Below is a small trained network, with its code and all its weights. Each question gives an input and a target symbol and asks what happens when units are switched off, that is, made to give their printed mean instead of their output.

import numpy as np


def w(rows, s, z=0):
    codes = np.array(rows[::2]) - 128.0
    scale = np.full(codes.shape[1], s)
    scale[-1] = z or s
    return codes * scale


def f(y):
    return np.maximum(y, 0)


def softmax(a):
    e = np.exp(a - a.max(-1, keepdims=True))
    return e / e.sum(-1, keepdims=True)


def log_softmax(a):
    a = a - a.max(-1, keepdims=True)
    return a - np.log(np.exp(a).sum(-1, keepdims=True))


def net(x, mask):
    ids = ['αδζηθλμξπστ'.index(c) for c in x.split()]
    T = len(ids)
    res = E[ids] + P[:T]
    r = res
    for j in range(2):
        rows = slice(4 * j, 4 * j + 4)
        q, k, v = (r @ M[0][rows].T for M in (Q, K, V))
        z = softmax(np.where(np.tri(T) > 0, q @ k.T / 4**0.5, -1e9)) @ v
        o = O[0][rows]
        res = res + np.where(mask[j], z, o[:, -1]) @ o[:, :-1]
    y = f(res @ A[0][:, :-1].T + A[0][:, -1])
    res = res + np.where(mask[2:6], y, B[0][:, -1]) @ B[0][:, :-1]
    return log_softmax(res[-1] @ U[:, :-1].T + U[:, -1])


Q, K, V, O, A, B = {}, {}, {}, {}, {}, {}
E = w([
[37,81,120],'α',
[153,125,124],'δ',
[84,121,175],'ζ',
[102,175,83],'η',
[164,123,136],'θ',
[190,182,99],'λ',
[192,102,104],'μ',
[187,106,107],'ξ',
[114,163,195],'π',
[143,46,206],'σ',
[253,80,154],'τ',
],0.025)
P = w([
[4,158,143],'0',
[110,162,112],'1',
[136,150,133],'2',
[134,139,141],'3',
[125,129,142],'4',
[126,142,143],'5',
[127,151,142],'6',
[109,141,139],'7',
[123,143,129],'8',
[120,150,134],'9',
[128,149,130],'10',
[121,154,120],'11',
[84,155,125],'12',
],0.0044)
Q[0] = w([
[6,109,27],'H1',
[140,57,225],'H1',
[52,132,68],'H1',
[145,70,185],'H1',
[134,28,36],'H2',
[202,89,183],'H2',
[160,168,123],'H2',
[51,193,218],'H2',
],0.012)
K[0] = w([
[139,64,35],'H1',
[204,102,186],'H1',
[1,168,108],'H1',
[90,68,229],'H1',
[91,27,56],'H2',
[170,83,190],'H2',
[159,169,73],'H2',
[71,240,163],'H2',
],0.013)
V[0] = w([
[196,83,134],'H1',
[167,134,54],'H1',
[117,231,231],'H1',
[92,97,133],'H1',
[183,145,141],'H2',
[91,213,193],'H2',
[78,154,236],'H2',
[7,108,90],'H2',
],0.011)
O[0] = w([
[232,94,197,206],'H1',
[107,108,191,57],'H1',
[151,254,170,202],'H1',
[74,40,156,125],'H1',
[123,184,124,179],'H2',
[67,173,146,159],'H2',
[76,181,210,209],'H2',
[66,131,78,2],'H2',
],0.008,0.0062)
A[0] = w([
[254,4,168,243],'N1',
[26,209,236,49],'N2',
[98,73,220,79],'N3',
[59,89,31,2],'N4',
],0.0063,0.0041)
B[0] = w([
[32,157,123,250],'N1',
[225,62,52,228],'N2',
[155,238,55,161],'N3',
[173,79,254,141],'N4',
],0.0073,0.018)
U = w([
[6,174,88,174],'α',
[138,43,92,255],'δ',
[104,102,167,167],'ζ',
[140,38,86,245],'η',
[50,78,151,180],'θ',
[92,110,147,19],'λ',
[24,175,238,141],'μ',
[172,40,232,112],'ξ',
[83,107,149,65],'π',
[146,163,112,95],'σ',
[83,116,157,98],'τ',
],0.011,0.0057)

Each question gives the input, a string of symbols that net reads in full, and the target symbol t.
The units are the heads (4 rows each of Q, K, V and O) and the neurons (one row each of A and B). Each row of codes is followed by its name. A weight is (code - 128) times the scale printed after its matrix; where a second scale follows, it is the last column's (O, A, B and U).
mask holds one flag per unit, heads first, then neurons. A switched-off unit (its flag False) gives its mean, the last column of its rows in O or B, instead of its output. The means were averaged over made-up inputs and are rounded, as every weight is.
A unit's drop is (log p(t) with every unit on - log p(t) with that unit switched off) / (log p(t) with every unit on - log p(t) with every unit switched off).
The circuit of an input: a set's keep is (log p(t) with only the set's units on - log p(t) with every unit switched off) / (log p(t) with every unit on - log p(t) with every unit switched off). Starting from all 6 units, units are removed one at a time, each time the one whose removal leaves the highest keep (on an exact tie, the one counted first), for as long as the keep stays at least 0.8.
units of the circuit, in order: the units of the circuit, biggest drop first
most important unit: the unit with the biggest drop
k most important neurons: the k neurons with the biggest drops, biggest first
heads that matter: for each layer, one digit per head in row order, 1 if its drop is at least 0.15 and else 0, layers parted by /
drop when u is switched off: that unit's drop, to one decimal
input η π ζ, target σ: units of the circuit, in order	(N2, N1, H1)
input ξ ζ τ τ τ μ π, target ξ: heads that matter	11
input μ σ μ τ μ, target ξ: 2 most important neurons	(N2, N3)
input τ ζ θ, target ξ: most important unit	H2
input ζ π μ, target σ: heads that matter	10
input δ ζ δ π ζ, target σ: 3 most important neurons	(N2, N1, N3)
input σ α α π, target σ: heads that matter	01
input η τ π ζ, target ξ: heads that matter	11
input π α α α ζ, target α: 3 most important neurons	(N2, N3, N4)
input ζ ζ ζ δ ζ, target α: 2 most important neurons	(N4, N3)
input π δ θ ξ π λ π ζ ξ, target σ: drop when H1 is switched off	1.5
input τ η ξ ζ π π π π μ μ, target σ: drop when N2 is switched off	0.4
input τ θ ξ, target ξ: drop when H1 is switched off	0.6
input ζ π ξ π η ξ, target σ: units of the circuit, in order	(H1)
input ζ μ ζ η σ ζ σ, target μ: units of the circuit, in order	(N2, N1)
input ζ π τ μ, target ξ: 2 most important neurons	(N3, N2)
